Below are the code and all the weights of a small trained network. Each question names an input and a class and asks about switching units off, where a switched-off unit gives its printed mean instead of its output.

import numpy as np


def w(rows, s, z=0):
    codes = np.array(rows[::2]) - 128.0
    scale = np.full(codes.shape[1], s)
    scale[-1] = z or s
    return codes * scale


def f(y):
    return np.maximum(y, 0)


def log_softmax(a):
    a = a - a.max(-1, keepdims=True)
    return a - np.log(np.exp(a).sum(-1, keepdims=True))


def net(x, mask):
    res = np.array(x, float).reshape(1, 8) / 4 @ E
    y = f(res @ A[0][:, :-1].T + A[0][:, -1])
    res = res + np.where(mask, y, B[0][:, -1]) @ B[0][:, :-1]
    return log_softmax(res[-1] @ U[:, :-1].T + U[:, -1])


A, B = {}, {}
E = w([
[129,129,126],'x0',
[80,241,142],'x1',
[124,129,128],'x2',
[175,132,254],'x3',
[224,162,95],'x4',
[131,129,125],'x5',
[132,128,128],'x6',
[125,126,128],'x7',
],0.0071)
A[0] = w([
[147,148,190,60],'neuron 1',
[85,144,44,44],'neuron 2',
[178,19,136,25],'neuron 3',
[156,142,193,84],'neuron 4',
[95,131,73,181],'neuron 5',
[153,69,126,55],'neuron 6',
[120,146,67,104],'neuron 7',
[135,136,115,102],'neuron 8',
[111,224,128,75],'neuron 9',
[29,111,139,134],'neuron 10',
[95,223,135,67],'neuron 11',
[110,186,135,67],'neuron 12',
[92,146,45,33],'neuron 13',
[193,129,103,106],'neuron 14',
[159,82,122,75],'neuron 15',
[157,130,228,54],'neuron 16',
[144,131,175,67],'neuron 17',
[106,119,113,246],'neuron 18',
[106,135,68,58],'neuron 19',
[103,210,143,60],'neuron 20',
[56,98,164,151],'neuron 21',
[19,66,145,154],'neuron 22',
[71,84,150,102],'neuron 23',
[198,150,86,254],'neuron 24',
[137,146,175,82],'neuron 25',
[72,101,150,90],'neuron 26',
[110,205,144,79],'neuron 27',
[50,72,166,160],'neuron 28',
[168,37,102,126],'neuron 29',
[118,106,79,129],'neuron 30',
[113,116,55,83],'neuron 31',
[154,155,201,46],'neuron 32',
[139,65,124,250],'neuron 33',
[103,127,98,121],'neuron 34',
[86,156,2,138],'neuron 35',
[107,206,152,81],'neuron 36',
[178,147,107,218],'neuron 37',
[159,34,135,45],'neuron 38',
[87,142,50,45],'neuron 39',
],0.0092,0.0062)
B[0] = w([
[191,13,151,151],'neuron 1',
[178,46,168,161],'neuron 2',
[79,93,38,159],'neuron 3',
[128,57,156,162],'neuron 4',
[140,108,187,196],'neuron 5',
[24,79,3,140],'neuron 6',
[165,89,171,162],'neuron 7',
[134,123,130,130],'neuron 8',
[43,64,30,169],'neuron 9',
[203,166,108,179],'neuron 10',
[92,61,25,169],'neuron 11',
[99,83,45,144],'neuron 12',
[162,52,166,155],'neuron 13',
[183,181,68,156],'neuron 14',
[112,120,88,141],'neuron 15',
[166,43,144,173],'neuron 16',
[161,82,156,141],'neuron 17',
[100,164,203,231],'neuron 18',
[163,58,167,146],'neuron 19',
[66,64,24,158],'neuron 20',
[199,177,105,180],'neuron 21',
[184,204,77,197],'neuron 22',
[198,174,94,153],'neuron 23',
[114,207,149,253],'neuron 24',
[179,70,122,147],'neuron 25',
[234,164,54,146],'neuron 26',
[78,60,29,161],'neuron 27',
[198,197,102,190],'neuron 28',
[66,140,79,184],'neuron 29',
[132,111,171,161],'neuron 30',
[149,61,202,159],'neuron 31',
[154,57,146,155],'neuron 32',
[57,189,137,232],'neuron 33',
[165,105,151,150],'neuron 34',
[169,75,211,225],'neuron 35',
[99,59,58,164],'neuron 36',
[119,211,138,217],'neuron 37',
[37,66,8,154],'neuron 38',
[177,58,153,157],'neuron 39',
],0.0055,0.0069)
U = w([
[45,34,12,43],'0',
[133,143,154,254],'1',
[203,18,204,30],'2',
[125,165,147,209],'3',
[121,166,153,174],'4',
[220,205,78,18],'5',
[109,163,160,156],'6',
],0.011,0.0057)

Each question gives the input, the list of numbers given to net, and the class t.
The units are the neurons (one row each of A and B). Each row of codes is followed by its name. A weight is (code - 128) times the scale printed after its matrix; where a second scale follows, it is the last column's (A, B and U).
mask holds one flag per neuron, in row order. A switched-off neuron (its flag False) gives its mean, the last column of its row in B, instead of its output. The means were averaged over made-up inputs and are rounded, as every weight is.
A unit's drop is (log p(t) with every unit on - log p(t) with that unit switched off) / (log p(t) with every unit on - log p(t) with every unit switched off).
The circuit of an input: a set's keep is (log p(t) with only the set's units on - log p(t) with every unit switched off) / (log p(t) with every unit on - log p(t) with every unit switched off). Starting from the 12 units with the biggest drops (on a tie, the unit counted first), units are removed one at a time, each time the one whose removal leaves the highest keep (on an exact tie, the one counted first), for as long as the keep stays at least 0.8.
units of the circuit, in order: the units of the circuit, biggest drop first
top k neurons: the k neurons with the biggest drops, biggest first
drop of u: that unit's drop, to one decimal
input [-5,6,-5,-1,-4,0,-2,-4], class 0: units of the circuit, in order	(neuron 11; neuron 9; neuron 20)
input [5,-8,8,-2,7,2,-8,7], class 0: units of the circuit, in order	(neuron 38; neuron 3)
input [0,-7,-1,-2,7,0,-6,2], class 0: units of the circuit, in order	(neuron 38; neuron 3)
input [1,-6,1,-8,8,6,-5,3], class 2: units of the circuit, in order	(neuron 35; neuron 31)
input [-1,-5,1,-7,-8,1,5,5], class 5: units of the circuit, in order	(neuron 22; neuron 28; neuron 10)
input [-2,-3,-7,-8,-3,-2,7,-3], class 2: top neuron	(neuron 35)
input [-1,1,2,8,6,4,8,0], class 2: top 2 neurons	(neuron 16; neuron 1)
input [2,7,-2,-4,-5,7,-3,1], class 0: units of the circuit, in order	(neuron 11; neuron 9)
input [-4,6,2,-2,3,0,0,4], class 0: top 2 neurons	(neuron 9; neuron 11)
input [8,-8,-3,5,-4,5,-5,-4], class 0: top 2 neurons	(neuron 38; neuron 3)
input [7,-7,-5,6,-8,0,0,-6], class 5: top 2 neurons	(neuron 28; neuron 22)
input [7,-3,-8,-5,-6,-4,2,8], class 1: drop of neuron 10	-0.1
input [0,-5,4,-5,-8,3,2,-2], class 5: drop of neuron 9	0.0
input [-7,-5,7,-8,4,6,-4,1], class 2: drop of neuron 31	0.1
input [6,6,-5,-2,-7,2,6,3], class 5: drop of neuron 22	0.3
input [-8,5,0,-8,8,-1,4,0], class 2: top neuron	(neuron 35)
